Here is a tiny trained network, its code and every weight. The questions are about switching its units off for an input and a target symbol, where a switched-off unit gives its printed mean instead of its output.

import numpy as np


def w(rows, s, z=0):
    codes = np.array(rows[::2]) - 128.0
    scale = np.full(codes.shape[1], s)
    scale[-1] = z or s
    return codes * scale


def f(y):
    return np.maximum(y, 0)


def softmax(a):
    e = np.exp(a - a.max(-1, keepdims=True))
    return e / e.sum(-1, keepdims=True)


def log_softmax(a):
    a = a - a.max(-1, keepdims=True)
    return a - np.log(np.exp(a).sum(-1, keepdims=True))


def net(x, mask):
    ids = ['ΔΛβεμπτφψ'.index(c) for c in x.split()]
    T = len(ids)
    res = E[ids] + P[:T]
    r = res
    for j in range(3):
        rows = slice(4 * j, 4 * j + 4)
        q, k, v = (r @ M[0][rows].T for M in (Q, K, V))
        z = softmax(np.where(np.tri(T) > 0, q @ k.T / 4**0.5, -1e9)) @ v
        o = O[0][rows]
        res = res + np.where(mask[j], z, o[:, -1]) @ o[:, :-1]
    y = f(res @ A[0][:, :-1].T + A[0][:, -1])
    res = res + np.where(mask[3:15], y, B[0][:, -1]) @ B[0][:, :-1]
    return log_softmax(res[-1] @ U[:, :-1].T + U[:, -1])


Q, K, V, O, A, B = {}, {}, {}, {}, {}, {}
E = w([
[113,168,70],'Δ',
[105,151,93],'Λ',
[137,208,53],'β',
[114,175,63],'ε',
[199,130,5],'μ',
[137,208,52],'π',
[111,173,59],'τ',
[46,131,71],'φ',
[113,160,213],'ψ',
],0.021)
P = w([
[211,2,248],'0',
[187,59,214],'1',
[174,91,190],'2',
[162,116,174],'3',
[148,133,159],'4',
[141,152,147],'5',
[129,166,137],'6',
[125,189,120],'7',
[102,191,116],'8',
[105,226,96],'9',
[87,235,92],'10',
[67,247,85],'11',
[43,241,89],'12',
[67,137,100],'13',
],0.0084)
Q[0] = w([
[109,209,135],'h0',
[195,95,229],'h0',
[169,38,254],'h0',
[119,151,108],'h0',
[92,142,80],'h1',
[92,232,127],'h1',
[157,74,114],'h1',
[109,247,22],'h1',
[76,145,131],'h2',
[183,26,173],'h2',
[29,91,153],'h2',
[139,82,51],'h2',
],0.014)
K[0] = w([
[142,90,104],'h0',
[194,108,220],'h0',
[187,173,255],'h0',
[156,165,67],'h0',
[104,217,146],'h1',
[83,206,183],'h1',
[178,111,152],'h1',
[50,170,137],'h1',
[82,191,135],'h2',
[132,108,157],'h2',
[31,112,217],'h2',
[185,142,125],'h2',
],0.014)
V[0] = w([
[66,143,176],'h0',
[210,135,144],'h0',
[152,229,92],'h0',
[154,229,115],'h0',
[104,129,65],'h1',
[49,83,48],'h1',
[146,196,251],'h1',
[184,155,135],'h1',
[101,111,127],'h2',
[91,12,85],'h2',
[211,150,87],'h2',
[72,140,118],'h2',
],0.011)
O[0] = w([
[133,229,135,100],'h0',
[149,98,148,32],'h0',
[114,112,189,251],'h0',
[154,117,244,205],'h0',
[85,78,143,233],'h1',
[82,123,91,253],'h1',
[165,169,141,49],'h1',
[164,138,205,93],'h1',
[181,117,100,107],'h2',
[158,136,104,65],'h2',
[88,76,171,242],'h2',
[178,143,150,160],'h2',
],0.011,0.0065)
A[0] = w([
[93,217,123,229],'n0',
[186,133,145,255],'n1',
[92,254,139,47],'n2',
[111,131,93,27],'n3',
[160,55,122,165],'n4',
[232,118,191,124],'n5',
[126,244,108,89],'n6',
[25,115,138,70],'n7',
[72,167,89,167],'n8',
[62,159,155,113],'n9',
[148,180,160,201],'n10',
[83,189,98,115],'n11',
],0.0095,0.0078)
B[0] = w([
[101,195,98,242],'n0',
[213,195,160,162],'n1',
[168,46,148,190],'n2',
[199,96,254,144],'n3',
[151,143,156,169],'n4',
[43,84,124,162],'n5',
[108,54,164,180],'n6',
[200,94,104,250],'n7',
[89,129,100,240],'n8',
[191,124,30,209],'n9',
[121,189,166,166],'n10',
[141,200,214,210],'n11',
],0.0083,0.014)
U = w([
[198,121,77,69],'Δ',
[253,131,48,108],'Λ',
[54,110,149,4],'β',
[181,116,87,149],'ε',
[125,33,99,153],'μ',
[53,100,144,32],'π',
[155,106,94,114],'τ',
[28,140,59,221],'φ',
[155,184,140,160],'ψ',
],0.0068,0.004)

Each question gives the input, a string of symbols that net reads in full, and the target symbol t.
The units are the heads (4 rows each of Q, K, V and O) and the neurons (one row each of A and B). Each row of codes is followed by its name. A weight is (code - 128) times the scale printed after its matrix; where a second scale follows, it is the last column's (O, A, B and U).
mask holds one flag per unit, heads first, then neurons. A switched-off unit (its flag False) gives its mean, the last column of its rows in O or B, instead of its output. The means were averaged over made-up inputs and are rounded, as every weight is.
A unit's drop is (log p(t) with every unit on - log p(t) with that unit switched off) / (log p(t) with every unit on - log p(t) with every unit switched off).
The circuit of an input: a set's keep is (log p(t) with only the set's units on - log p(t) with every unit switched off) / (log p(t) with every unit on - log p(t) with every unit switched off). Starting from the 12 units with the biggest drops (on a tie, the unit counted first), units are removed one at a time, each time the one whose removal leaves the highest keep (on an exact tie, the one counted first), for as long as the keep stays at least 0.8.
circuit, biggest first: the units of the circuit, biggest drop first
unit that matters most: the unit with the biggest drop
k most important neurons: the k neurons with the biggest drops, biggest first
which heads matter: for each layer, one digit per head in row order, 1 if its drop is at least 0.15 and else 0, layers parted by /
drop when u is switched off: that unit's drop, to one decimal
input τ ε ε φ ψ ψ ψ Λ, target ψ: circuit, biggest first	h1, n10
input π τ ψ, target ψ: circuit, biggest first	h1, h0
input π φ ψ π β, target ψ: circuit, biggest first	h1, n7
input ψ μ β, target μ: circuit, biggest first	h0
input Λ φ ε ε φ φ μ β ψ π μ Δ φ μ, target φ: which heads matter	100
input β τ β φ φ ε β ψ ε π τ, target ψ: circuit, biggest first	h1, h0
input φ ψ Λ Λ, target ψ: circuit, biggest first	h1, n7
input φ τ Δ, target φ: 2 most important neurons	n7, n2
input ε Λ ε Δ φ Λ φ μ τ, target μ: circuit, biggest first	h0, n7, n0, h1
input π ε μ π ε β, target μ: circuit, biggest first	h0, n0
input Λ ε ε ε μ π ψ ε β μ ε, target μ: which heads matter	101
input φ ε ψ π, target ψ: circuit, biggest first	h1, n10
input φ β ε Λ φ Δ μ μ Λ, target μ: 2 most important neurons	n0, n11
input φ π β Δ ψ μ, target μ: most important neuron	n5
input π ε ε π ψ τ, target ψ: 2 most important neurons	n1, n10
input τ ε ε π β π β Λ π Λ ψ π, target ψ: 2 most important neurons	n1, n10
input τ ψ ψ Δ, target ψ: drop when n7 is switched off	0.1
input φ μ Δ, target μ: drop when n3 is switched off	0.0
input β Λ φ φ π β μ μ, target μ: drop when n0 is switched off	0.1
input φ β φ β, target φ: unit that matters most	h0
